Below are the code and all the weights of a small trained network. Each question names an input and a target symbol and asks about switching units off, where a switched-off unit gives its printed mean instead of its output.

import numpy as np


def w(rows, s, z=0):
    codes = np.array(rows[::2]) - 128.0
    scale = np.full(codes.shape[1], s)
    scale[-1] = z or s
    return codes * scale


def norm(h):
    return h / np.sqrt((h * h).mean(-1, keepdims=True) + 1e-5)


def f(y):
    return y / 2 * (1 + np.tanh(0.7978845608 * (y + 0.044715 * y**3)))


def softmax(a):
    e = np.exp(a - a.max(-1, keepdims=True))
    return e / e.sum(-1, keepdims=True)


def log_softmax(a):
    a = a - a.max(-1, keepdims=True)
    return a - np.log(np.exp(a).sum(-1, keepdims=True))


def net(x, mask):
    ids = ['ΠΩαδηλ'.index(c) for c in x.split()]
    T = len(ids)
    res = E[ids] + P[:T]
    u = 0
    for l in range(2):
        q, k, v = (norm(res) @ M[l].T for M in (Q, K, V))
        z = softmax(np.where(np.tri(T) > 0, q @ k.T / 2**0.5, -1e9)) @ v
        res = res + np.where(mask[u], z, O[l][:, -1]) @ O[l][:, :-1]
        u += 1
        y = f(norm(res) @ A[l][:, :-1].T + A[l][:, -1])
        res = res + np.where(mask[u : u + 4], y, B[l][:, -1]) @ B[l][:, :-1]
        u += 4
    return log_softmax(norm(res)[-1] @ U[:, :-1].T + U[:, -1])


Q, K, V, O, A, B = {}, {}, {}, {}, {}, {}
E = w([
[145,87,64,121,122,105,80],'Π',
[117,173,146,116,104,154,245],'Ω',
[78,149,146,129,126,153,169],'α',
[111,108,73,109,148,117,153],'δ',
[110,245,113,93,86,137,123],'η',
[110,179,58,175,92,7,115],'λ',
],0.02)
P = w([
[165,1,13,112,44,148,75],'0',
[61,166,136,71,167,113,34],'1',
[82,206,55,125,133,111,146],'2',
[100,135,89,120,164,110,141],'3',
[126,126,90,96,168,87,127],'4',
[94,104,131,97,213,108,86],'5',
[181,171,25,56,47,89,182],'6',
],0.007)
Q[0] = w([
[47,130,253,16,132,87,184],'L0H0',
[158,76,164,253,190,202,122],'L0H0',
],0.0041)
K[0] = w([
[84,143,131,182,254,91,179],'L0H0',
[127,177,224,135,254,67,100],'L0H0',
],0.0052)
V[0] = w([
[168,71,183,113,3,208,75],'L0H0',
[211,159,167,134,20,46,140],'L0H0',
],0.0067)
O[0] = w([
[73,78,133,250,185,124,104,7],'L0H0',
[228,86,196,152,143,135,91,68],'L0H0',
],0.016,0.0019)
A[0] = w([
[132,154,107,159,116,159,1,59],'L0N0',
[110,130,164,159,176,81,132,5],'L0N1',
[123,189,173,70,107,89,83,210],'L0N2',
[71,133,115,181,95,155,128,178],'L0N3',
],0.01,0.0022)
B[0] = w([
[119,205,158,138,49,98,89,186],'L0N0',
[64,162,143,252,182,69,158,113],'L0N1',
[223,99,2,209,52,207,158,255],'L0N2',
[135,24,218,85,122,98,176,155],'L0N3',
],0.0098,0.0079)
Q[1] = w([
[85,164,82,170,121,164,179],'L1H0',
[127,143,58,100,2,123,140],'L1H0',
],0.0089)
K[1] = w([
[90,61,110,87,222,147,170],'L1H0',
[88,3,210,168,45,177,115],'L1H0',
],0.0065)
V[1] = w([
[172,2,69,191,136,142,173],'L1H0',
[136,97,91,38,194,73,63],'L1H0',
],0.0087)
O[1] = w([
[159,175,211,110,158,51,92,117],'L1H0',
[134,127,82,94,200,7,154,2],'L1H0',
],0.012,0.0033)
A[1] = w([
[93,120,55,117,99,93,70,171],'L1N0',
[149,111,106,77,115,187,139,158],'L1N1',
[84,254,224,111,103,200,162,97],'L1N2',
[128,144,92,177,67,244,67,252],'L1N3',
],0.0088,0.0019)
B[1] = w([
[135,126,205,17,132,81,178,167],'L1N0',
[123,112,179,99,151,1,184,175],'L1N1',
[164,87,186,69,120,173,80,179],'L1N2',
[78,85,142,91,163,90,146,252],'L1N3',
],0.0095,0.013)
U = w([
[75,108,202,123,95,65,102,245],'Π',
[201,104,103,105,148,193,109,213],'Ω',
[53,63,101,143,103,176,149,170],'α',
[132,147,85,120,254,120,147,5],'δ',
[151,153,131,146,98,182,35,90],'η',
[146,144,119,207,151,69,94,61],'λ',
],0.0091,0.0021)

Each question gives the input, a string of symbols that net reads in full, and the target symbol t.
The units are the heads (2 rows each of Q, K, V and O) and the neurons (one row each of A and B). Each row of codes is followed by its name. A weight is (code - 128) times the scale printed after its matrix; where a second scale follows, it is the last column's (O, A, B and U).
mask holds one flag per unit, layer by layer, with each layer's heads first. A switched-off unit (its flag False) gives its mean, the last column of its rows in O or B, instead of its output. The means were averaged over made-up inputs and are rounded, as every weight is.
A unit's drop is (log p(t) with every unit on - log p(t) with that unit switched off) / (log p(t) with every unit on - log p(t) with every unit switched off).
The circuit of an input: a set's keep is (log p(t) with only the set's units on - log p(t) with every unit switched off) / (log p(t) with every unit on - log p(t) with every unit switched off). Starting from all 10 units, units are removed one at a time, each time the one whose removal leaves the highest keep (on an exact tie, the one counted first), for as long as the keep stays at least 0.8.
circuit, biggest first: the units of the circuit, biggest drop first
most important unit: the unit with the biggest drop
k most important neurons: the k neurons with the biggest drops, biggest first
top k neurons in layer l: the k neurons of layer l with the biggest drops, biggest first
drop when u is switched off: that unit's drop, to one decimal
input α α λ η Π, target Π: top 2 neurons in layer 1	(L1N0; L1N2)
input η α η α η λ, target α: 2 most important neurons	(L0N0; L1N1)
input α η η η α, target Ω: 3 most important neurons	(L1N2; L1N3; L0N3)
input η η α Ω η Π, target Π: circuit, biggest first	(L0N2)
input α η α Ω δ Ω δ, target Π: circuit, biggest first	(L1H0; L0H0)
input δ δ α η α, target δ: circuit, biggest first	(L1H0; L0N2; L0N0)
input η δ α η η λ, target α: 3 most important neurons	(L0N0; L0N2; L0N3)
input η Π η α η, target α: 4 most important neurons	(L0N0; L0N2; L1N3; L1N2)
input δ α α η α δ, target δ: circuit, biggest first	(L0N0; L0N2; L1N2; L0N3)
input Ω η η η, target η: top 2 neurons in layer 1	(L1N0; L1N1)
input α Ω λ α, target Ω: drop when L0H0 is switched off	0.3
input δ η η α, target δ: drop when L0N2 is switched off	0.8
input Ω η δ η α δ Π, target η: drop when L0H0 is switched off	1.9
input α Π η η α η δ, target Π: most important unit	L0N2
